Below is a small trained network, with its code and all its weights. Each question gives an input and a target symbol and asks what happens when units are switched off, that is, made to give their printed mean instead of their output.

import numpy as np


def w(rows, s, z=0):
    codes = np.array(rows[::2]) - 128.0
    scale = np.full(codes.shape[1], s)
    scale[-1] = z or s
    return codes * scale


def f(y):
    return np.maximum(y, 0)


def softmax(a):
    e = np.exp(a - a.max(-1, keepdims=True))
    return e / e.sum(-1, keepdims=True)


def log_softmax(a):
    a = a - a.max(-1, keepdims=True)
    return a - np.log(np.exp(a).sum(-1, keepdims=True))


def net(x, mask):
    ids = ['Σαεημτω'.index(c) for c in x.split()]
    T = len(ids)
    res = E[ids] + P[:T]
    u = 0
    for l in range(2):
        q, k, v = (res @ M[l].T for M in (Q, K, V))
        z = softmax(np.where(np.tri(T) > 0, q @ k.T / 3**0.5, -1e9)) @ v
        res = res + np.where(mask[u], z, O[l][:, -1]) @ O[l][:, :-1]
        u += 1
        y = f(res @ A[l][:, :-1].T + A[l][:, -1])
        res = res + np.where(mask[u : u + 4], y, B[l][:, -1]) @ B[l][:, :-1]
        u += 4
    return log_softmax(res[-1] @ U[:, :-1].T + U[:, -1])


Q, K, V, O, A, B = {}, {}, {}, {}, {}, {}
E = w([
[54,158,205,147,44,81,157,151,80,105],'Σ',
[67,164,138,74,168,88,189,57,155,170],'α',
[74,82,76,152,155,69,134,203,177,144],'ε',
[135,141,143,152,55,172,159,131,228,95],'η',
[180,72,71,108,142,129,102,21,141,85],'μ',
[183,86,67,166,45,120,30,152,66,101],'τ',
[76,135,208,102,88,247,58,54,140,65],'ω',
],0.013)
P = w([
[26,103,4,232,200,81,80,25,25,54],'0',
[120,23,51,58,182,143,226,151,113,103],'1',
[116,37,44,52,182,131,213,145,129,73],'2',
[65,76,143,158,62,86,47,49,105,196],'3',
[116,86,61,70,137,181,216,183,112,158],'4',
[138,123,49,83,166,108,145,146,128,73],'5',
[68,78,195,193,63,107,29,104,146,174],'6',
[120,153,64,97,100,193,202,205,110,204],'7',
[141,176,59,114,150,96,110,142,115,81],'8',
[60,90,237,228,51,98,22,137,168,154],'9',
[130,230,106,130,75,225,224,202,88,246],'10',
[137,236,77,141,146,89,89,143,112,104],'11',
[50,142,250,255,43,106,3,158,170,153],'12',
],0.007)
Q[0] = w([
[134,110,42,179,70,95,124,233,106,88],'0.h1',
[171,101,173,175,149,132,2,75,35,138],'0.h1',
[131,152,171,115,45,228,159,78,101,91],'0.h1',
],0.0095)
K[0] = w([
[138,130,110,169,109,94,135,252,60,149],'0.h1',
[139,84,100,95,102,125,99,67,77,44],'0.h1',
[147,184,180,84,66,189,159,145,114,67],'0.h1',
],0.011)
V[0] = w([
[206,169,3,32,189,150,212,177,139,77],'0.h1',
[20,119,179,156,102,59,191,146,37,185],'0.h1',
[130,230,192,153,39,133,125,170,171,118],'0.h1',
],0.004)
O[0] = w([
[138,111,168,139,120,131,134,253,151,210,98],'0.h1',
[147,141,132,201,136,137,106,74,173,73,216],'0.h1',
[149,112,53,130,145,179,183,118,112,165,247],'0.h1',
],0.011,0.0013)
A[0] = w([
[122,111,70,68,255,122,202,142,82,185,63],'0.n1',
[117,68,119,147,116,188,200,203,203,178,2],'0.n2',
[216,69,77,12,147,230,208,144,126,151,206],'0.n3',
[86,137,186,79,106,90,146,204,63,216,42],'0.n4',
],0.0061,0.0016)
B[0] = w([
[132,99,221,155,83,117,12,95,174,165,148],'0.n1',
[146,145,163,189,142,101,113,192,133,49,253],'0.n2',
[163,187,125,26,128,141,165,120,184,153,229],'0.n3',
[84,63,83,111,83,116,179,101,84,154,156],'0.n4',
],0.011,0.0049)
Q[1] = w([
[74,27,186,159,151,120,1,121,85,226],'1.h1',
[113,176,111,128,74,139,149,81,146,109],'1.h1',
[125,167,170,85,192,110,178,148,140,58],'1.h1',
],0.0084)
K[1] = w([
[98,33,179,110,178,63,94,155,157,6],'1.h1',
[169,153,67,150,201,136,136,115,61,148],'1.h1',
[166,164,122,73,30,187,105,155,156,254],'1.h1',
],0.0076)
V[1] = w([
[3,105,117,137,93,150,131,127,82,180],'1.h1',
[140,165,77,85,120,176,163,138,115,102],'1.h1',
[102,197,213,165,134,183,141,186,177,66],'1.h1',
],0.006)
O[1] = w([
[45,73,120,123,90,255,154,168,185,185,77],'1.h1',
[107,93,184,114,178,138,116,150,69,72,168],'1.h1',
[121,168,152,96,48,102,130,128,137,41,254],'1.h1',
],0.0071,0.0057)
A[1] = w([
[94,139,90,98,104,88,253,135,116,134,93],'1.n1',
[201,140,54,38,221,126,142,83,121,140,10],'1.n2',
[189,80,34,73,129,154,157,175,116,165,194],'1.n3',
[98,46,122,120,77,128,116,91,108,164,254],'1.n4',
],0.0074,0.001)
B[1] = w([
[161,84,25,132,158,100,136,23,174,98,254],'1.n1',
[121,1,215,165,165,157,61,57,130,116,180],'1.n2',
[216,140,146,136,188,141,172,209,39,223,177],'1.n3',
[78,172,97,140,129,106,151,97,177,199,234],'1.n4',
],0.0091,0.0035)
U = w([
[114,90,2,139,144,144,152,59,148,115,142],'Σ',
[121,166,170,120,72,122,103,112,183,193,103],'α',
[111,120,255,204,59,141,107,181,128,123,199],'ε',
[160,153,135,95,105,83,116,124,104,100,70],'η',
[166,106,181,157,146,127,122,108,112,128,75],'μ',
[148,140,126,134,133,153,145,156,83,153,255],'τ',
[84,117,157,67,108,184,119,153,101,108,106],'ω',
],0.0092,0.0028)

Each question gives the input, a string of symbols that net reads in full, and the target symbol t.
The units are the heads (3 rows each of Q, K, V and O) and the neurons (one row each of A and B). Each row of codes is followed by its name. A weight is (code - 128) times the scale printed after its matrix; where a second scale follows, it is the last column's (O, A, B and U).
mask holds one flag per unit, layer by layer, with each layer's heads first. A switched-off unit (its flag False) gives its mean, the last column of its rows in O or B, instead of its output. The means were averaged over made-up inputs and are rounded, as every weight is.
A unit's drop is (log p(t) with every unit on - log p(t) with that unit switched off) / (log p(t) with every unit on - log p(t) with every unit switched off).
unit that matters most: the unit with the biggest drop
top k neurons: the k neurons with the biggest drops, biggest first
top k neurons in layer l: the k neurons of layer l with the biggest drops, biggest first
drop when u is switched off: that unit's drop, to one decimal
input η ω η ε Σ η α η μ η ε ε μ, target α: top neuron in layer 1	1.n4
input α Σ η η Σ Σ η ε, target ε: top 2 neurons in layer 0	0.n2, 0.n1
input α ω ε η α η τ η η η τ Σ Σ, target α: top 3 neurons	0.n2, 1.n4, 0.n4
input ε ε η ε ω η, target ε: top 2 neurons	0.n2, 1.n1
input μ ε μ η, target Σ: top 2 neurons in layer 0	0.n2, 0.n1
input η η α η η τ μ ε ω Σ, target Σ: top 2 neurons	0.n4, 1.n1
input ε η Σ η η ε, target η: top 3 neurons	0.n2, 0.n3, 0.n1
input μ η ε Σ η τ ε ε ε τ, target α: top 3 neurons	0.n2, 1.n4, 0.n4
input ω η η η ε η, target ε: top 2 neurons	0.n2, 0.n4
input Σ η ω τ ω η Σ, target α: top 2 neurons	1.n4, 0.n2
input η η η τ α η η η μ τ η, target η: top 3 neurons	0.n2, 0.n3, 1.n1
input η μ η Σ Σ η η η η Σ μ η, target μ: top 3 neurons in layer 1	1.n2, 1.n1, 1.n4
input Σ η ω η ω μ Σ η Σ ω Σ ω μ, target α: top 3 neurons	0.n2, 1.n4, 1.n1
input τ Σ ω Σ ε η μ η η η η α, target α: top neuron in layer 1	1.n1
input τ ε μ ε, target α: top 2 neurons in layer 0	0.n2, 0.n4
input η Σ η η ω η τ, target Σ: top 2 neurons	0.n2, 0.n3
input Σ η ε ε, target α: top 4 neurons	0.n2, 1.n1, 1.n4, 0.n4
input Σ η η η ε τ η α ω ω, target α: top 3 neurons	0.n2, 1.n4, 0.n3
input η τ Σ Σ α η ω Σ Σ, target Σ: top 2 neurons	0.n2, 0.n1
input ε η μ Σ η η Σ η, target η: unit that matters most	0.n3
input ω Σ μ η, target Σ: top 3 neurons in layer 0	0.n2, 0.n3, 0.n1
input ω η η μ η τ ε τ η, target τ: top 4 neurons	0.n2, 1.n3, 0.n4, 0.n1
input ε η ε, target η: top 2 neurons	0.n2, 1.n2
input ε α η η μ η, target μ: top 2 neurons in layer 0	0.n3, 0.n2
input η η η Σ μ, target μ: top 2 neurons in layer 1	1.n2, 1.n3
input Σ ω μ, target μ: top 2 neurons in layer 0	0.n3, 0.n2
input α η μ η ε, target ε: unit that matters most	0.n2
input τ Σ η η ε α η η ε τ, target α: drop when 0.h1 is switched off	0.1
input η ε η η η Σ η τ η, target τ: drop when 1.h1 is switched off	0.8
input ε ε η Σ η η η η α, target α: drop when 0.h1 is switched off	0.2
